Here is a tiny trained network, its code and every weight. The questions are about switching its units off for an input and a class, where a switched-off unit gives its printed mean instead of its output.

import numpy as np


def w(rows, s, z=0):
    codes = np.array(rows[::2]) - 128.0
    scale = np.full(codes.shape[1], s)
    scale[-1] = z or s
    return codes * scale


def f(y):
    return y / 2 * (1 + np.tanh(0.7978845608 * (y + 0.044715 * y**3)))


def log_softmax(a):
    a = a - a.max(-1, keepdims=True)
    return a - np.log(np.exp(a).sum(-1, keepdims=True))


def net(x, mask):
    res = np.array(x, float).reshape(1, 6) / 4 @ E
    y = f(res @ A[0][:, :-1].T + A[0][:, -1])
    res = res + np.where(mask, y, B[0][:, -1]) @ B[0][:, :-1]
    return log_softmax(res[-1] @ U[:, :-1].T + U[:, -1])


A, B = {}, {}
E = w([
[203,124,172,98],'x0',
[182,2,131,146],'x1',
[198,206,106,153],'x2',
[165,198,144,200],'x3',
[175,172,201,40],'x4',
[77,130,177,184],'x5',
],0.0093)
A[0] = w([
[193,74,107,44,197],'N0',
[133,196,189,139,171],'N1',
[62,151,88,146,174],'N2',
[141,218,125,107,131],'N3',
[93,148,52,159,68],'N4',
[195,181,153,48,158],'N5',
[199,52,98,199,138],'N6',
[191,140,84,194,230],'N7',
[137,86,108,161,8],'N8',
[155,86,66,192,156],'N9',
[107,41,78,104,199],'N10',
[75,155,158,244,254],'N11',
[152,180,134,112,77],'N12',
[112,206,43,158,86],'N13',
[176,134,142,52,169],'N14',
[106,231,188,197,164],'N15',
[192,90,94,205,166],'N16',
[123,215,181,187,173],'N17',
[207,16,79,191,183],'N18',
[122,226,195,152,199],'N19',
[156,203,170,111,159],'N20',
[133,151,212,126,117],'N21',
[177,127,193,52,184],'N22',
[99,114,71,137,146],'N23',
[119,177,192,157,136],'N24',
[97,180,193,206,141],'N25',
],0.011,0.0068)
B[0] = w([
[56,102,211,122,244],'N0',
[212,111,89,74,207],'N1',
[121,127,61,183,195],'N2',
[90,190,77,72,210],'N3',
[22,149,120,178,160],'N4',
[94,175,136,55,244],'N5',
[124,156,218,142,209],'N6',
[135,202,203,182,226],'N7',
[73,156,166,194,131],'N8',
[156,110,138,217,195],'N9',
[64,73,163,179,239],'N10',
[175,92,106,204,255],'N11',
[166,164,149,126,159],'N12',
[106,178,81,186,195],'N13',
[62,143,146,82,215],'N14',
[218,103,76,158,244],'N15',
[158,177,235,179,201],'N16',
[221,103,82,137,230],'N17',
[98,166,244,155,254],'N18',
[225,110,73,81,245],'N19',
[191,140,85,57,215],'N20',
[137,72,119,85,163],'N21',
[57,96,135,69,234],'N22',
[114,119,87,204,169],'N23',
[223,93,86,85,178],'N24',
[210,77,108,175,199],'N25',
],0.011,0.0097)
U = w([
[171,172,71,178,5],'0',
[72,30,189,98,81],'1',
[216,3,145,135,1],'2',
[130,210,141,7,147],'3',
[154,171,255,211,71],'4',
[63,70,98,194,206],'5',
],0.0081,0.006)

Each question gives the input, the list of numbers given to net, and the class t.
The units are the neurons (one row each of A and B). Each row of codes is followed by its name. A weight is (code - 128) times the scale printed after its matrix; where a second scale follows, it is the last column's (A, B and U).
mask holds one flag per neuron, in row order. A switched-off neuron (its flag False) gives its mean, the last column of its row in B, instead of its output. The means were averaged over made-up inputs and are rounded, as every weight is.
A unit's drop is (log p(t) with every unit on - log p(t) with that unit switched off) / (log p(t) with every unit on - log p(t) with every unit switched off).
The circuit of an input: a set's keep is (log p(t) with only the set's units on - log p(t) with every unit switched off) / (log p(t) with every unit on - log p(t) with every unit switched off). Starting from the 12 units with the biggest drops (on a tie, the unit counted first), units are removed one at a time, each time the one whose removal leaves the highest keep (on an exact tie, the one counted first), for as long as the keep stays at least 0.8.
circuit, biggest first: the units of the circuit, biggest drop first
k most important neurons: the k neurons with the biggest drops, biggest first
drop of u: that unit's drop, to one decimal
input [8,-4,-5,-5,2,5], class 1: 2 most important neurons : (N3; N22)
input [8,-2,-7,1,-5,0], class 1: circuit, biggest first : (N7; N15)
input [6,1,0,-7,7,2], class 3: circuit, biggest first : (N5)
input [-5,-1,-1,2,2,-6], class 3: circuit, biggest first : (N11; N9)
input [1,0,0,7,6,0], class 3: circuit, biggest first : (N5; N20)
input [8,1,1,2,7,8], class 3: circuit, biggest first : (N5; N20)
input [8,-6,7,-1,1,6], class 2: 3 most important neurons : (N15; N17; N25)
input [6,-4,-1,7,-8,5], class 0: 2 most important neurons : (N13; N7)
input [3,-2,-2,-6,4,7], class 3: 2 most important neurons : (N10; N11)
input [0,-4,-3,0,-4,4], class 0: drop of N22 : 0.3
input [0,-3,-8,-5,1,6], class 5: drop of N13 : -0.1
input [-3,6,1,2,5,6], class 2: drop of N7 : 0.2
